Below is a small trained network, with its code and all its weights. Each question gives an input and a class and asks what happens when units are switched off, that is, made to give their printed mean instead of their output.

import numpy as np


def w(rows, s, z=0):
    codes = np.array(rows[::2]) - 128.0
    scale = np.full(codes.shape[1], s)
    scale[-1] = z or s
    return codes * scale


def f(y):
    return y / 2 * (1 + np.tanh(0.7978845608 * (y + 0.044715 * y**3)))


def log_softmax(a):
    a = a - a.max(-1, keepdims=True)
    return a - np.log(np.exp(a).sum(-1, keepdims=True))


def net(x, mask):
    res = np.array(x, float).reshape(1, 8) / 4 @ E
    y = f(res @ A[0][:, :-1].T + A[0][:, -1])
    res = res + np.where(mask, y, B[0][:, -1]) @ B[0][:, :-1]
    return log_softmax(res[-1] @ U[:, :-1].T + U[:, -1])


A, B = {}, {}
E = w([
[121,122,130,128,128,130,127,128,129],'x0',
[60,152,110,178,107,95,150,34,38],'x1',
[159,136,35,172,34,137,156,224,76],'x2',
[128,123,131,128,128,132,128,131,126],'x3',
[130,127,125,126,129,127,127,125,131],'x4',
[140,142,123,102,145,137,2,139,44],'x5',
[66,170,128,66,16,211,95,55,180],'x6',
[85,223,122,176,181,184,134,173,146],'x7',
],0.0072)
A[0] = w([
[173,142,145,103,129,115,6,117,49,115],'neuron 1',
[137,99,151,161,109,113,243,96,204,156],'neuron 2',
[93,121,191,89,221,100,107,59,175,7],'neuron 3',
[169,56,150,59,74,54,131,93,102,78],'neuron 4',
[94,253,115,186,196,202,133,170,130,126],'neuron 5',
[93,128,216,86,203,109,113,71,150,27],'neuron 6',
[46,153,139,220,99,84,159,18,24,247],'neuron 7',
[180,45,120,76,66,67,128,96,97,11],'neuron 8',
[192,89,149,205,238,46,164,176,76,3],'neuron 9',
[117,121,125,146,104,85,243,115,194,65],'neuron 10',
],0.0056,0.0022)
B[0] = w([
[88,149,75,147,201,172,63,120,99,182],'neuron 1',
[104,146,93,166,192,189,17,125,88,201],'neuron 2',
[194,171,89,206,42,102,159,191,39,187],'neuron 3',
[41,139,126,104,167,51,129,119,178,171],'neuron 4',
[45,122,129,80,120,2,179,130,194,203],'neuron 5',
[162,189,81,198,23,94,174,217,41,182],'neuron 6',
[216,18,201,148,141,144,98,170,213,254],'neuron 7',
[46,147,119,139,126,36,156,124,140,161],'neuron 8',
[63,189,228,43,15,240,143,21,104,227],'neuron 9',
[68,165,49,165,194,185,29,123,43,178],'neuron 10',
],0.0074,0.006)
U = w([
[86,164,182,73,37,206,136,57,113,42],'0',
[170,155,64,197,48,84,154,194,63,72],'1',
[134,120,127,126,153,121,124,135,141,254],'2',
[92,140,66,157,228,159,70,114,87,51],'3',
[62,133,129,105,151,11,154,126,173,67],'4',
[157,123,133,123,140,127,133,124,141,204],'5',
[213,75,183,134,145,147,109,163,193,116],'6',
[151,130,123,124,142,127,135,121,137,191],'7',
],0.012,0.0074)

Each question gives the input, the list of numbers given to net, and the class t.
The units are the neurons (one row each of A and B). Each row of codes is followed by its name. A weight is (code - 128) times the scale printed after its matrix; where a second scale follows, it is the last column's (A, B and U).
mask holds one flag per neuron, in row order. A switched-off neuron (its flag False) gives its mean, the last column of its row in B, instead of its output. The means were averaged over made-up inputs and are rounded, as every weight is.
A unit's drop is (log p(t) with every unit on - log p(t) with that unit switched off) / (log p(t) with every unit on - log p(t) with every unit switched off).
The circuit of an input: a set's keep is (log p(t) with only the set's units on - log p(t) with every unit switched off) / (log p(t) with every unit on - log p(t) with every unit switched off). Starting from all 10 units, units are removed one at a time, each time the one whose removal leaves the highest keep (on an exact tie, the one counted first), for as long as the keep stays at least 0.8.
units of the circuit, in order: the units of the circuit, biggest drop first
unit that matters most: the unit with the biggest drop
top k neurons: the k neurons with the biggest drops, biggest first
drop when u is switched off: that unit's drop, to one decimal
input [5,6,3,4,-2,2,-3,-6], class 4: units of the circuit, in order => neuron 8; neuron 4
input [3,2,0,-4,8,8,4,2], class 3: units of the circuit, in order => neuron 1
input [-7,2,5,-4,-3,-4,6,2], class 2: units of the circuit, in order => neuron 9; neuron 6
input [0,-5,3,2,5,-8,-4,-6], class 3: units of the circuit, in order => neuron 10; neuron 2
input [-7,-8,-2,-1,-6,1,6,-8], class 4: units of the circuit, in order => neuron 4; neuron 8
input [-1,-2,-4,5,2,-5,0,-5], class 3: top 4 neurons => neuron 2; neuron 10; neuron 7; neuron 5
input [3,7,-6,4,5,6,5,-1], class 6: top 2 neurons => neuron 7; neuron 9
input [3,-4,5,3,4,3,0,7], class 4: units of the circuit, in order => neuron 5; neuron 3
input [-8,3,5,0,1,5,-3,-8], class 2: top 2 neurons => neuron 5; neuron 1
input [-5,5,0,-7,-2,-3,6,4], class 5: units of the circuit, in order => neuron 9; neuron 7
input [-7,-3,5,6,3,5,-6,7], class 2: units of the circuit, in order => neuron 5; neuron 6
input [4,-6,4,1,-5,-4,6,8], class 4: top 2 neurons => neuron 5; neuron 9
input [6,-4,6,-2,1,-6,-2,7], class 4: top 3 neurons => neuron 5; neuron 3; neuron 6
input [-2,6,-4,1,4,-1,-5,1], class 6: unit that matters most => neuron 7
input [-2,1,-5,-7,-1,7,5,-6], class 3: top 2 neurons => neuron 1; neuron 9
input [-4,7,-4,-1,4,-6,0,-6], class 6: top 3 neurons => neuron 7; neuron 5; neuron 1
input [-4,0,-4,-7,5,5,1,-8], class 4: top 2 neurons => neuron 4; neuron 8
input [-6,-5,-4,-5,3,6,-6,3], class 0: top 2 neurons => neuron 9; neuron 7
input [8,-8,0,4,-1,-8,7,-5], class 2: units of the circuit, in order => neuron 9; neuron 10
input [-1,-1,4,3,-4,7,3,1], class 3: unit that matters most => neuron 1
input [3,5,-4,-7,6,-8,5,4], class 3: top 3 neurons => neuron 10; neuron 2; neuron 9
input [-2,-5,-7,0,-2,8,7,-2], class 3: top 2 neurons => neuron 1; neuron 9
input [-5,-5,3,-7,4,-7,1,-2], class 3: top 3 neurons => neuron 10; neuron 2; neuron 7
input [0,8,-1,-6,-8,-2,-3,-7], class 6: top 2 neurons => neuron 7; neuron 5
input [4,8,-7,-7,4,1,-2,5], class 6: top 3 neurons => neuron 7; neuron 10; neuron 8
input [6,1,4,-3,0,-4,-7,1], class 0: drop when neuron 8 is switched off => 0.0
input [2,-1,-1,7,3,4,-8,8], class 0: drop when neuron 9 is switched off => 0.9
input [0,2,1,-6,0,2,0,-8], class 4: drop when neuron 8 is switched off => 0.2
